Below are the code and all the weights of a small trained network. Each question names an input and a class and asks about switching units off, where a switched-off unit gives its printed mean instead of its output.

import numpy as np


def w(rows, s, z=0):
    codes = np.array(rows[::2]) - 128.0
    scale = np.full(codes.shape[1], s)
    scale[-1] = z or s
    return codes * scale


def f(y):
    return y / 2 * (1 + np.tanh(0.7978845608 * (y + 0.044715 * y**3)))


def log_softmax(a):
    a = a - a.max(-1, keepdims=True)
    return a - np.log(np.exp(a).sum(-1, keepdims=True))


def net(x, mask):
    res = np.array(x, float).reshape(1, 4) / 4 @ E
    y = f(res @ A[0][:, :-1].T + A[0][:, -1])
    res = res + np.where(mask, y, B[0][:, -1]) @ B[0][:, :-1]
    return log_softmax(res[-1] @ U[:, :-1].T + U[:, -1])


A, B = {}, {}
E = w([
[1,177,86,81,158,209],'x0',
[131,125,126,135,139,136],'x1',
[100,187,206,140,225,78],'x2',
[156,106,80,35,188,55],'x3',
],0.0083)
A[0] = w([
[55,167,61,136,118,122,75],'neuron 1',
[93,136,113,121,121,100,254],'neuron 2',
[111,67,74,135,27,148,106],'neuron 3',
[184,41,170,163,81,104,160],'neuron 4',
[178,105,120,22,184,152,124],'neuron 5',
[200,109,147,140,118,125,124],'neuron 6',
[66,147,170,243,55,125,99],'neuron 7',
[118,64,92,89,187,78,84],'neuron 8',
[188,80,162,145,120,81,104],'neuron 9',
[97,196,219,126,160,92,106],'neuron 10',
[136,86,83,112,42,159,97],'neuron 11',
[91,148,174,238,89,174,128],'neuron 12',
[98,145,136,83,145,161,78],'neuron 13',
[183,113,133,160,113,96,93],'neuron 14',
[169,108,86,90,185,94,188],'neuron 15',
[63,119,96,55,135,190,109],'neuron 16',
[179,117,137,156,106,96,85],'neuron 17',
[50,107,97,73,143,154,217],'neuron 18',
[163,107,9,101,45,177,101],'neuron 19',
[123,169,177,100,167,93,184],'neuron 20',
[103,176,184,175,241,118,107],'neuron 21',
[57,162,84,115,121,134,90],'neuron 22',
[85,190,120,145,148,254,159],'neuron 23',
[137,87,107,84,180,88,76],'neuron 24',
[104,123,35,64,185,67,122],'neuron 25',
],0.0088,0.0092)
B[0] = w([
[132,168,181,92,198,143,144],'neuron 1',
[179,172,122,232,66,50,254],'neuron 2',
[139,103,80,103,194,50,202],'neuron 3',
[102,200,168,119,111,59,227],'neuron 4',
[67,77,135,129,81,122,185],'neuron 5',
[105,189,175,109,152,30,168],'neuron 6',
[3,53,106,70,114,94,199],'neuron 7',
[54,88,151,113,140,146,165],'neuron 8',
[90,172,211,121,157,96,178],'neuron 9',
[220,65,44,41,168,55,179],'neuron 10',
[148,116,87,91,179,82,185],'neuron 11',
[47,48,119,85,96,80,218],'neuron 12',
[139,143,156,101,149,140,131],'neuron 13',
[104,176,185,117,186,101,153],'neuron 14',
[90,125,122,142,58,116,225],'neuron 15',
[132,209,228,125,172,82,188],'neuron 16',
[100,189,179,76,184,133,147],'neuron 17',
[134,185,132,155,124,70,246],'neuron 18',
[196,98,86,73,215,43,219],'neuron 19',
[162,117,73,139,107,68,206],'neuron 20',
[200,83,69,75,157,49,196],'neuron 21',
[86,168,203,105,185,122,152],'neuron 22',
[109,183,134,123,95,62,231],'neuron 23',
[65,58,145,102,128,160,154],'neuron 24',
[58,83,161,131,70,140,209],'neuron 25',
],0.0074,0.008)
U = w([
[103,222,254,99,179,86,76],'0',
[187,81,53,53,212,77,96],'1',
[129,149,127,150,56,69,254],'2',
[17,52,164,85,65,106,106],'3',
[177,157,106,252,35,158,170],'4',
[157,111,142,155,136,224,61],'5',
[141,76,139,121,130,248,68],'6',
],0.0089,0.0077)

Each question gives the input, the list of numbers given to net, and the class t.
The units are the neurons (one row each of A and B). Each row of codes is followed by its name. A weight is (code - 128) times the scale printed after its matrix; where a second scale follows, it is the last column's (A, B and U).
mask holds one flag per neuron, in row order. A switched-off neuron (its flag False) gives its mean, the last column of its row in B, instead of its output. The means were averaged over made-up inputs and are rounded, as every weight is.
A unit's drop is (log p(t) with every unit on - log p(t) with that unit switched off) / (log p(t) with every unit on - log p(t) with every unit switched off).
The circuit of an input: a set's keep is (log p(t) with only the set's units on - log p(t) with every unit switched off) / (log p(t) with every unit on - log p(t) with every unit switched off). Starting from the 12 units with the biggest drops (on a tie, the unit counted first), units are removed one at a time, each time the one whose removal leaves the highest keep (on an exact tie, the one counted first), for as long as the keep stays at least 0.8.
units of the circuit, in order: the units of the circuit, biggest drop first
unit that matters most: the unit with the biggest drop
k most important neurons: the k neurons with the biggest drops, biggest first
drop of u: that unit's drop, to one decimal
input [2,1,7,-8], class 3: units of the circuit, in order => (neuron 12)
input [-3,8,-8,-8], class 1: units of the circuit, in order => (neuron 19; neuron 3)
input [5,3,-1,6], class 3: 2 most important neurons => (neuron 25; neuron 5)
input [0,0,2,6], class 3: units of the circuit, in order => (neuron 25; neuron 5)
input [-1,3,-8,-7], class 1: 3 most important neurons => (neuron 19; neuron 3; neuron 11)
input [-2,-1,1,5], class 3: units of the circuit, in order => (neuron 25; neuron 5; neuron 19)
input [-1,-1,6,-6], class 1: units of the circuit, in order => (neuron 10; neuron 21)
input [-3,-1,-6,8], class 3: units of the circuit, in order => (neuron 25; neuron 5)
input [-2,-4,-6,-6], class 1: units of the circuit, in order => (neuron 19; neuron 3)
input [-7,-1,-8,0], class 1: 2 most important neurons => (neuron 19; neuron 3)
input [6,-3,7,5], class 1: 2 most important neurons => (neuron 10; neuron 21)
input [-4,-1,6,-4], class 1: units of the circuit, in order => (neuron 10; neuron 21)
input [-7,3,-7,8], class 3: 2 most important neurons => (neuron 15; neuron 5)
input [-4,4,-3,-3], class 0: unit that matters most => neuron 4
input [0,-1,5,-6], class 3: 2 most important neurons => (neuron 7; neuron 12)
input [1,-7,7,-3], class 1: 2 most important neurons => (neuron 10; neuron 21)
input [6,6,7,6], class 1: 3 most important neurons => (neuron 21; neuron 10; neuron 20)
input [0,0,5,-6], class 3: 3 most important neurons => (neuron 7; neuron 12; neuron 19)
input [3,-2,7,3], class 1: 2 most important neurons => (neuron 10; neuron 21)
input [4,4,-8,-1], class 1: units of the circuit, in order => (neuron 19)
input [-6,-2,-5,-8], class 3: 2 most important neurons => (neuron 7; neuron 12)
input [-3,-3,0,0], class 4: drop of neuron 2 => 0.0
input [3,-1,1,-6], class 3: drop of neuron 12 => 0.7
input [-8,3,4,-5], class 0: drop of neuron 9 => 0.1
